Each row has a class, written after it.
[ -8   3 -17 -21  38 -18 -20 -16  25  20 -28  -5  21 -21 -11 -35 -27  22
  52  21  18  27  -2  29 -40 -26  21 -11  -6   5  -1 -18]	K
[  7 -48  28   0  64 -71  43  12  18  40 -40  60 -40  22   4 -78 -50  10
 -15  -9 114 -52 -14   7 -95  -6 -16   9 -25  20 -25 -86]	G
[ -4 -20  -6  16 -64 -24  25  41 -39 -62   5  18 -27  33  -4  33  13  -4
 -32 -47 -44 -41 -11 -52  33   9 -49   1 -18   2 -19   6]	G
[-17  -9 -21  -7  -4 -15   2  18 -16   7 -46  13  10  11  -2   2  18 -15
  49 -11 -24  19 -16  -1 -31  -4  -9   1  -6  16  31   8]	R
[ -7  -6  11   1  23 -25  13  20  31   4 -36  26  -7   4   7 -18  -7  -3
 -13  10  55   4  -7  -8 -11 -22   0  13   2   7  11 -38]	P
[  0   6 -35  19  38   7 -20  26  39 -26 -62   4  40  -9  -2  34  28 -25
  35 -17  -4  82   4   1  -8 -54   8  -4   3  21  51   9]	M
[ 10 -26  11  -7   6 -34  28  13   4  13 -13   7 -17  -1 -22 -18 -30  14
 -30 -24  38  -9  -6 -33 -13  -1 -15  -3  10   1  -1 -17]	D
[  0   0  -6  -9  14  12 -13 -17   3  25 -22  11  22  -8   3   7   6 -16
  22  21  -3  23  -7  38 -13  -9  17  -2  -8  31  21  28]	M
[ -1   6  10   3 -15 -23   9  35  13 -37 -17  14   6  15  -5  20  11 -20
 -30  -2  10   0   4 -26  28 -27 -18  14  -7   2   3  -7]	K
[-18   3  -2  -1   1  -1  -4 -21  -1   6  -2  -5  -1   1  13 -17 -16  15
  12  16   8 -19  -5  26 -10  -9  15 -13  -3  19 -27 -17]	M
[  1  -4  16  -2  10 -37  18  23   0  -1 -27  16 -22   1  15  -4  -8   6
 -10  -9  50 -24 -10 -19 -17 -13   3  10   6   8 -10 -38]	Y
[-13  16 -19   7   2  22 -19   9   6 -18 -37   2  36   3  17  34  36 -29
  21  16 -26  45  -3  28   6 -32  10   4  -1  32  29  21]	M
[ 13  -6  22  -8  15 -24   9  -5   2  26 -12   7 -12  -2  -1  -2 -11   6
   1  -3  43 -15  -6   3 -12  -8   5  12   2   4   2  -6]	Y
[ -7   2  -4 -11 -17   8  -8 -57 -22   5  18 -27   3 -19  -8 -23 -22  27
  27  21 -25 -25  -2  32 -14  -4  12 -10   0  -2 -23  17]	U
[-24  18 -43 -11  -8  10 -41 -12 -11 -38 -27 -44  34  -4  13  22  27  23
 103  -6 -82  43  -5  27 -10 -25  13  -8  13   3  18  22]	Y
[ 19  -9  22   5  -9  16   0  -9  -4  17   3  15   4   6   0  28   8 -29
 -32  12   3   2  -2  13  24   8  -4  11 -12  19  12  40]	M
[  3 -13  25  -7  11  -8   2 -29 -13  37   6   2  -7  -5 -11 -25 -26  13
   4  21  18 -21   2  23 -11   3  18   2 -10  21  -6  -3]	A
[ -1  17  29 -18  10   9 -19 -45  -4  34  14 -22   7 -16  17 -20 -16  27
  21  39  19 -20  -5  52  -6  -3  26   5  12   2 -26  -2]	Y
[-35  17 -36  10 -66 -15   7  32 -42 -90  -9 -12 -10  11  -6  51  15 -13
  -8 -36 -65  -5   2 -56  43 -22 -25  -8   0   9 -12  -2]	S
[  2   7  -4   2  16   3  20  72  29 -43 -69  31  28  20   5  45  48 -67
 -25 -18  21  49   5 -36  19 -41 -19  24   6  13  59   1]	N
[  8  -7   7 -10   1  -3   8  10  -4  14 -19  10  11  -9 -10  16   3 -18
 -13  -3   6  22  -7  -3   2  -2 -10   6   5  19  30  23]	D
[  4 -16  19 -26 -40 -16  28 -39 -42  32  47   6 -42   2  -3  -5 -36  23
 -23  20  14 -76  -5   6  -6  34   7  -5 -17   8 -42   3]	F
[-29  11 -54 -18 -58  -2  -5 -10 -48 -31   2 -14   4  -9   1  47  14   7
  41  -7 -73   2  -2   0   0 -12  10 -20  -5  19  11  30]	F
[ 13 -25  46  14 -43 -24  26 -11 -19 -15  55  -1 -53  22 -14 -17 -39  35
 -58 -22  10 -93  -1 -27  41  22 -38   0 -18 -21 -70 -17]	G
[ -8 -15 -18   6   8 -38   9  38  19 -66 -43   3 -18   4 -23  10 -13  -2
   5 -55   8  17   6 -57  -2 -24 -26  -2  -3  -6   4 -47]	S
[-11  18  -7  -9  26  19  -9  -7  31 -11 -22 -27  27   1   5 -17  -3   8
  33  11  12  28  13  16   2 -34  14  -5  13 -13   0 -17]	N
[-30  19 -29  -2  12   8 -19   2   8  -7 -31  -2  30  -6  16   0  18   0
  52  32 -21  41  -9  26 -12 -30  15  -3   7  17  23  -5]	P
[-28  29 -31  -5   4  12 -25   7   5 -43 -35 -18  29 -21  -7  25  13 -11
  31   0 -29  46   3   6   8 -41   7  -3   6  16  14 -10]	S
[-28  40 -30 -15  27  43 -46 -57  12   1 -21 -39  59 -39  16 -24  13  20
  86  54 -34  45   0  88 -35 -42  40 -11  19  15   8   8]	U
[ 49  -6  57  21  60  25 -18  11  83  -2  -5  -8  25 -15 -20  44   7 -30
 -43  11  79  54  33   8  33 -51 -11  36  -6 -25  46 -13]	F
[ -7  -3  23 -23  14 -31   7 -23  -8  34  -4  -1 -21  -8  16 -42 -35  35
  14  22  52 -50 -14  24 -37   3  24  -1   5   8 -39 -38]	Y
[  0 -23  14 -19  30 -28  19 -19   9  54 -16  33 -19  -7  -3 -48 -38  13
   4  30  61 -25 -19  14 -44  12  12   2 -10  17  -8 -24]	P
[-38  23 -60  -6   0  17 -33 -35 -22  28 -25 -31  40 -24  -2  -3   7  18
 114  12 -63  49 -12  42 -39 -20  28 -27   7  15  19  25]	R
[  5  13  32   1  -4  13  -1  -6   3 -13   7  -2   2  -4 -12  21  -3 -22
 -46  13  22  -2   8   1  37  -9 -12  18  -2   4  -8  -2]	S
[ -5  -4  15   0  25 -18   4   1  19  17  -8  12  -6  -6   4 -42 -30  28
 -12  10  55 -26  -8  19 -28 -19   2  -5  -1   3 -32 -49]	G
[-19  34 -50  -1   1  26 -48   0  -3 -36 -37 -39  51 -27   8  52  40   5
  96  -7 -82  85   1  21   9 -54  17  -7  22   8  47  41]	Y
[ -4 -11  -1  20 -18 -23   7  -8 -12 -29  13 -28 -24  10 -23  -7 -27  38
  -2 -28 -15 -20  18 -35  24 -22   1 -13  -5  -8 -25 -18]	A
[ 34  -7  40  19  52  20 -21  -1  67  -2 -14 -12  20   3 -12   0   3  -4
 -16  17  43  49  15  10  30 -29 -13  27   3 -25  30  -4]	P
[-15   6  -4  14   5 -15  10  19   1   9 -27   5   3   5  -1  -6   4  -4
  11  -6  16   5  -5 -15 -11 -24  -2   0   5   3   5 -23]	R
[ -9 -10 -11 -24 -21  -3  25  -3 -29  12  -5   7  -6  13  -3  -9 -12  -5
  17   1 -10 -25 -11 -14  -7  21  -3 -10  -4   4 -12   7]	N
[ 10   4  11  19  53  -3  10  46  83 -53 -53 -16  19   8 -12   0   2  -3
 -19 -34  67  52  22 -43  25 -67 -10  13  15 -31  11 -55]	N
[-29  14 -14   5 -17  -1 -14 -10 -22 -22  -2 -28   9   0   2  -5  -3  25
  36  10 -38   1   8  10   8 -27  20 -13   5  15  -8 -13]	A
[ -1  13  11  23  -7  13  -3  38  -7 -34 -26   9  26  12   2  51  46 -43
 -19   8 -21  36  11 -10  40 -37  -5  22  -3  28  46  18]	A
[ -5   3  28   6 -50   8  17  18 -54  -5  13  20  -5  23  11  42  31 -41
 -41  28 -35 -29  -3  -3  41  11  -5  22 -17  40  11  35]	A
[-10  -4  21 -40 -10  -9  22  -7 -29  47   0  38  -9  -8  19  -4  -5 -16
 -17  51  39 -43 -21  37 -37  19  18  12 -12  40  -3 -11]	F
[-14 -10 -35   2 -19 -54  17  33 -24 -36 -38  13 -20   2   5  20   3   9
  23 -52 -14  -7 -11 -50 -21 -15  -4  -7   5  10   8 -12]	Y
[  6  -3  -8  17  31 -13  -7  16  29 -15 -30   7  13 -11 -14  -4  -5  11
  -1 -25  28  28   3  -3 -10 -45 -10  -4  -3  -2  11 -18]	G
[-24   4 -29   8 -26 -11  -9 -10 -25 -31  -2 -25   2   3 -15   8  -1  21
  44 -14 -60   2  12  -8  14 -23  12 -17  -4  14   3  10]	A
[ 21  -3  46 -25  33  21   1 -47   0  67   0  24  16 -26  -4 -24  -7 -23
 -14  63  52 -16 -11  70 -30   5  13  22 -10  25  15  27]	U
[ 27  14   8   8  33  32 -22   5  45 -13 -16 -14  34 -20 -11  53  26 -17
 -11   6  19  72  22  11  25 -51   5  19   2  -6  49  20]	F
[  1 -21  12  -7  34 -22   9  -3  16  38 -31  12  -4   4 -14 -38 -18   7
  31  -2  39  -6 -11   7 -43   0  -4   1  -6   2   3 -28]	R
[ 25 -24  69 -15  68   8  -9 -33  34  68   3   3   0  -7 -13 -55 -36  14
  -8  48  74  -9   7  56 -21   2  17  20 -13   6  -2 -27]	A
[  2 -12  25 -19  55 -16  -1 -23  11  64 -23  18   2 -19 -10 -47 -30   9
  23  33  57   0  -1  45 -46  -9  33   3 -11  31  13 -21]	A
[ 32  -6  54  19  26  11  -3 -39  29  59  26 -20  -9  -7 -22 -20 -29  14
 -38   7  55  -6  14  13  22  -2   0  16  -5 -32 -16   3]	R
[  50  -29   66   14    4  -16   32   21   23    1   14   11  -23   14
  -27    9  -17  -14 -106  -23   56  -18   15  -49   48    0  -38   25
    6  -17    6   10]	D
[-11  -8 -18   2 -30 -11   3 -11 -10 -55  -8 -18  -5   0  -8   2   0  15
  25 -20 -40 -15   1 -14   2 -16 -13  -6  -1  -7 -11  -3]	U
[ -1  17   3  26  -2  13  -6  28  10 -14 -30  -2  27   7  -1  36  39 -32
  -7  -7  -5  43   5 -12  27 -37 -12  16   5   0  36  16]	R
[-10 -22  11 -18 -20 -33  21  -8 -27 -11   7   7 -42   6 -13 -18 -44  13
 -11 -14  10 -54 -11 -23 -11  27 -17  -4 -15   7 -44 -32]	S
[ -14  -13  -22    9  -93   -2   28   26  -90  -78    4   27   -8   23
   18   63   44  -45    8  -14 -101  -36  -21  -48   22   34  -48    2
  -17   23    4   40]	U
[-19   1  -8 -23   1 -14  18  -9   3  -4 -11 -15  -8  13   0 -45 -30  28
  22   2  21 -35  -1  -5 -15  -5  10 -17   6  -9 -37 -41]	N
[  3   9  -2 -11  15   0 -22 -14  22   7  -8 -15  24 -14 -14  -5 -13  10
  24  20  -1  29   5  19   3 -25  10   0  -5  -5   1   9]	K
[ 15 -33  40 -25   4 -46  28  12   7  20  -6  42 -27  17 -11 -33 -34  -5
 -29  10  60 -52 -13 -13 -20  27 -20  12 -23   3 -21 -28]	K
[  6 -32  32 -18  90 -35   1 -10  49  51 -42   8  -8  -9 -20 -86 -49  36
  32  12  92  -1   5  31 -64 -21  24   4  -7   7   2 -81]	A
[-20  11 -29   0 -26  -6 -11 -22 -14 -40   6 -34  -6 -13 -27  13 -21  21
  22 -24 -44   2  10 -18  23 -17  -2 -16  -1  -5 -24  -3]	S
[-14  10 -14 -16  -7  10 -37 -39 -14 -11   3 -49  16 -10  10  -1  -2  39
  83   9 -56  10  -4  39  -6  -8  17  -7   9  -5 -11  16]	Y
[ -7  -4 -18   9 -46 -18  22   0 -37 -41  -4   4 -13   3  -7  23  11 -10
  -7 -21 -33 -26  -4 -28   8  -7 -15  -2 -11   9  -2  20]	U
[-31  10 -20 -29   5  16 -16 -27 -27  38 -29  18  28 -11  32 -15   7 -11
  54  55 -16   3 -27  72 -49   8  34 -10  -5  56   2   8]	M
[ 14  -2   9 -13  41   4   2  -5  49   4 -27 -16  14   2 -21 -20 -16   4
   9  -8  44  23  16   2   4 -30   6   3   3 -18  10  -9]	N
[ -9  14  -9 -25   2  33 -16 -46  -4  13   8 -38  27   0  -3 -17 -10  15
  50  25 -30  11   7  41   5  -4  17 -11   5  -8  -9  26]	N
[-39  35 -46   2  -6  29 -42 -19   7 -30 -18 -41  46  -8  14   8  25  20
  77  29 -69  57   1  39   9 -42  22 -11  16   5  19  15]	P
[  1  18  11   8 -37   4  -5  26  -1 -40   2   1  20  15   1  46  28 -34
 -31  15 -26   6   5 -16  53 -19 -18  17  -6   3   7  26]	K
[ 14 -12  35 -27   6   5  -3 -45   3  30  32 -11 -14  -6   3 -20 -32  25
   3  36  27 -39   3  40 -14  20  12   5  -9  -2 -26 -11]	F
